J625: [  9  56  28   9  58 -74  23 -59  30 -45  26  61 -67  36  33 -42  25   1
 -35  52  39  48  67  35 -69 -44 -67 -11  21  35 -41 -51  10  64]
J284: [ 10  33  21   7  56 -50  14 -41  19 -29  36  47 -40  41  41 -25  18   2
 -17  53  35  38  58  13 -44 -30 -33 -19  15  33 -27 -28  22  43]
J321: [   5    5   -1   -2   -8  -68    3  -95    0  -84    5    4 -109   -2
   -3  -83   -4    8  -68   -3    4    2   -6    8  -66  -94  -96   12
   -2    2  -37  -51  -11    2]
J524: [  1  20  31   6  19 -61  11 -56  24 -40   9  21 -67  20  21 -30  31   1
 -28  25  29  29  26  19 -49 -46 -68  10  13  17 -18 -14  12  31]
J122: [-13  41   5  -9  46 -57  25 -61  19 -58  21  45 -84   4  12 -61  19   2
 -61  25  12  26  40  33 -55 -54 -89   2  14  30 -40 -63  -1  41]
J750: [ 11  28  34  32  19 -28 -11  12  23   6   2  17  11  45  39  23  24 -13
  26  50  42  52  50  -8 -16  30   3 -25  13  17  -7  10   9  37]
J767: [ -2 -17 -23  -8 -39 -36  -9 -56 -13 -33 -28 -31 -71 -38 -33 -69 -13   1
 -72 -33 -35 -18 -37  -3 -36 -59 -80  16 -13 -19 -32 -47 -20 -32]
J255: [  9  29  -5   8  33 -25   2 -34  -5 -32  28  40 -37  27  19 -32 -25  -2
 -28  25  20  12  34  16 -44 -27 -32 -20   7  12 -22 -57  -1  31]
J627: [ -7 -24 -11  -6 -26  67  -5  54   1  30 -27 -39  70 -17  -9  37  12   0
  19 -20 -29 -16 -30 -33  62  45  58  -3   5  -3  16  41  -3 -40]
J156: [ 16  15  11  28  31   5   4  -6  31 -11  22  15   4  32  35  -9  24 -17
   2  38  16  38  38 -22   2   2   9 -27  31  30 -22   5  21   4]
J406: [ -3  -2   5 -20  17 -46   8 -69 -10 -39  38  25 -72  11   7 -43 -11   9
 -29   5  21 -15   1  17 -48 -74 -49  11   1   0 -11 -28  -2  14]
back: [-30 -16 -29]  J627
count J767: [-33]  3
back: [34 12]  J255
which: [ 10  33  21   7  56 -50  14 -41  19 -29  36  47 -40  41  41 -25  18   2
 -17  53  35  38  58  13 -44 -30 -33 -19  15  33 -27 -28  22  43]  J284

J608: [ 30  74   5  30 -47   5  75]
J614: [ -69   -3   -3    4  -47 -113    4]
J235: [ -4  31  30  -3   5 -45  75]
both J235 J614:   [-3]
both J614 J235:   [-3]
count J614: [5]  0
back: [ 4 -3 -3]  J614
back: [-45   5  -3  30]  J235
both J614 J608:   [-47]

J23: [-16  29 -16  27  28   8  28 -51]
J174: [ 21 -12   6  41  -5  -1  -5  10]
J607: [-11  10  39  72  -8  13  -2 -54]
J165: [-21  20  31 -22  17  -8   2 -44]
J837: [ 14  25   2  28  26  -7  45 -10]
J526: [ 67 -29  26 112  73  -6  70 -70]
J308: [ 17  46  46  46  68 -29 -17  46]
J448: [ 21 -12   1  41  -5  -1  -5  10]
J930: [ 33 -12  -2  10  31 -16   3   2]
back: [-51  28   8  28]  J23
which: [ 21 -12   1  41  -5  -1  -5  10]  J448
count J308: [46]  4
count J23: [28]  2
back: [-29  68]  J308
back: [ 70  -6  73 112  26 -29]  J526

J782: [  -4   -9    2   -9   -7   -1   -2    3   19  -17   12    0    1   20
 -105   -9   -3   -5    3]
J594: [0 0 0 0 0 0 0 0 0 0 0 0 0 0 0 0 0 0 0]
J297: [  -2    3   19  -17   12    0    1   20 -105   -8   -3   -5    2    3
    7    2  -32    2    2]
J258: [ -3  -8  39  52 -58 -22  40   4  13  45  10  -2   2  28 -32   2   7   2
   2]
back: [  -5   -3   -9 -105   20    1    0   12  -17   19    3   -2]  J782
which: [  -4   -9    2   -9   -7   -1   -2    3   19  -17   12    0    1   20
 -105   -9   -3   -5    3]  J782
back: [  2   2 -32   2   7]  J297

J560: [-10 114  16 -19 -59 -12]
J206: [-37  68 -11 -10 -16 -19]
J178: [ 14 112  56 -25 -19 -74]
J290: [ 72 -11 -21   8 -50 -57]
J644: [  8  37 -12 -50 -54 -56]
J484: [-22 -84  32  32  31 -84]
J746: [-21   8 -49 -77  39  80]
J359: [ 44 -37  52 -28  33  60]
J907: [ 56 -97  -6 -51   0 -28]
back: [-50   8 -21]  J290
both J206 J290:   [-11]
count J484: [33]  0

J275: [  5 -40  50 -35  29  -2 -18 -30  18  42 -71 -35 -48  40  43   6]
J71: [-65  13  54  -5  -9  28  -6  25 -32  11  97   0 -46  47  -2 -62]
J592: [  9  14  17  19 -46 -30  12 -44 -51 -49  35 -85 -32  -4  28 -63]
J595: [-70  37  58  55  29  34   3  45  -9 -46   2   4 -80  45  12 -73]
J325: [-70 -79  58  55 -80  45   3  45  -9 -46   2   4 -80  30  12 -27]
J558: [-25  73  42  27 -15  64   4  15 -52  50  -7  12 -36 -17   9 -24]
both J595 J275:   [29]
count J325: [-80]  2

